Here is a tiny trained network, its code and every weight. The questions are about switching its units off for an input and a class, where a switched-off unit gives its printed mean instead of its output.

import numpy as np


def w(rows, s, z=0):
    codes = np.array(rows[::2]) - 128.0
    scale = np.full(codes.shape[1], s)
    scale[-1] = z or s
    return codes * scale


def f(y):
    return np.maximum(y, 0)


def log_softmax(a):
    a = a - a.max(-1, keepdims=True)
    return a - np.log(np.exp(a).sum(-1, keepdims=True))


def net(x, mask):
    res = np.array(x, float).reshape(1, 5) / 4 @ E
    y = f(res @ A[0][:, :-1].T + A[0][:, -1])
    res = res + np.where(mask, y, B[0][:, -1]) @ B[0][:, :-1]
    return log_softmax(res[-1] @ U[:, :-1].T + U[:, -1])


A, B = {}, {}
E = w([
[208,106,180,27,132,117,116,164],'x0',
[64,28,106,65,244,137,143,238],'x1',
[224,40,97,116,158,131,196,20],'x2',
[137,167,3,85,149,57,83,97],'x3',
[61,135,182,212,94,24,21,119],'x4',
],0.0057)
A[0] = w([
[127,105,243,231,32,132,129,94,131],'N0',
[209,113,114,122,120,161,183,31,175],'N1',
[193,71,157,2,180,208,198,179,237],'N2',
[136,211,66,156,75,92,95,73,211],'N3',
[59,190,153,177,95,178,123,173,86],'N4',
[156,100,143,71,153,167,161,147,185],'N5',
[74,175,155,142,108,118,88,171,127],'N6',
[85,86,81,154,178,173,163,132,166],'N7',
[74,148,177,144,104,72,49,173,148],'N8',
[141,184,88,156,75,86,102,76,204],'N9',
[154,205,129,136,41,167,145,107,134],'N10',
[168,121,153,23,133,32,70,151,142],'N11',
[67,86,75,210,175,139,144,86,163],'N12',
[141,190,80,151,70,84,101,74,189],'N13',
[68,205,190,203,36,128,87,151,222],'N14',
[128,116,212,209,54,117,116,102,129],'N15',
[239,121,115,113,111,190,216,17,165],'N16',
[150,135,96,143,110,50,89,73,193],'N17',
[124,82,114,100,183,159,159,150,254],'N18',
],0.0072,0.0028)
B[0] = w([
[186,112,255,69,127,175,117,89,217],'N0',
[188,93,63,192,96,153,125,119,213],'N1',
[131,63,174,110,175,125,231,249,254],'N2',
[149,188,126,47,90,106,94,68,211],'N3',
[103,165,92,187,81,160,154,147,187],'N4',
[132,89,146,125,162,125,182,184,187],'N5',
[111,157,109,170,87,163,126,145,188],'N6',
[112,50,126,130,181,84,124,166,179],'N7',
[130,150,141,137,89,186,100,127,210],'N8',
[151,161,125,71,103,107,91,73,201],'N9',
[132,189,170,70,65,182,102,115,186],'N10',
[142,57,127,148,157,134,49,136,182],'N11',
[66,78,128,139,194,59,123,123,183],'N12',
[156,173,126,59,101,105,88,62,201],'N13',
[114,208,126,144,29,202,135,119,246],'N14',
[163,129,207,76,123,148,121,91,199],'N15',
[219,105,81,193,63,199,126,123,237],'N16',
[144,124,120,111,127,100,88,84,192],'N17',
[123,62,129,125,170,103,135,194,200],'N18',
],0.0085)
U = w([
[130,68,67,249,144,121,75,133,207],'0',
[78,182,186,169,91,161,178,125,4],'1',
[166,175,185,30,82,148,64,65,159],'2',
[189,97,114,145,133,172,208,161,90],'3',
[44,84,184,41,221,26,154,175,201],'4',
[144,128,57,96,139,2,118,50,46],'5',
[69,211,26,177,68,147,121,143,140],'6',
],0.0074,0.0027)

Each question gives the input, the list of numbers given to net, and the class t.
The units are the neurons (one row each of A and B). Each row of codes is followed by its name. A weight is (code - 128) times the scale printed after its matrix; where a second scale follows, it is the last column's (A, B and U).
mask holds one flag per neuron, in row order. A switched-off neuron (its flag False) gives its mean, the last column of its row in B, instead of its output. The means were averaged over made-up inputs and are rounded, as every weight is.
A unit's drop is (log p(t) with every unit on - log p(t) with that unit switched off) / (log p(t) with every unit on - log p(t) with every unit switched off).
The circuit of an input: a set's keep is (log p(t) with only the set's units on - log p(t) with every unit switched off) / (log p(t) with every unit on - log p(t) with every unit switched off). Starting from the 12 units with the biggest drops (on a tie, the unit counted first), units are removed one at a time, each time the one whose removal leaves the highest keep (on an exact tie, the one counted first), for as long as the keep stays at least 0.8.
units of the circuit, in order: the units of the circuit, biggest drop first
most important unit: the unit with the biggest drop
k most important neurons: the k neurons with the biggest drops, biggest first
drop when u is switched off: that unit's drop, to one decimal
input [7,-3,2,8,-2], class 5: units of the circuit, in order -> [N0 N14]
input [-1,6,-6,6,4], class 6: units of the circuit, in order -> [N0 N6]
input [0,-3,1,1,-4], class 3: 2 most important neurons -> [N16 N14]
input [-1,-2,-8,-1,0], class 6: most important unit -> N4
input [8,1,-7,-3,0], class 3: units of the circuit, in order -> [N2 N3]
input [0,3,-4,-2,1], class 6: units of the circuit, in order -> [N0 N2 N15]
input [7,7,7,2,-1], class 4: units of the circuit, in order -> [N2 N14]
input [5,3,-4,4,5], class 0: units of the circuit, in order -> [N11 N0]
input [-2,-1,-3,0,-1], class 6: 2 most important neurons -> [N0 N15]
input [7,-6,6,-5,0], class 3: 2 most important neurons -> [N16 N1]
input [2,-1,2,6,3], class 5: 4 most important neurons -> [N0 N14 N10 N15]
input [3,0,5,2,6], class 5: 3 most important neurons -> [N14 N10 N0]
input [-3,3,-3,2,-1], class 0: 2 most important neurons -> [N2 N0]
input [2,7,4,-3,7], class 4: most important neuron -> [N16]
input [-8,2,0,2,-6], class 0: drop when N0 is switched off -> 0.3
input [-8,3,6,3,2], class 5: drop when N10 is switched off -> 0.0
input [-1,0,2,6,4], class 5: 2 most important neurons -> [N0 N14]
input [-3,4,-1,5,2], class 4: drop when N2 is switched off -> -0.2
input [-8,3,4,4,-2], class 0: drop when N2 is switched off -> 0.3
input [8,0,-3,-4,-6], class 3: most important unit -> N12
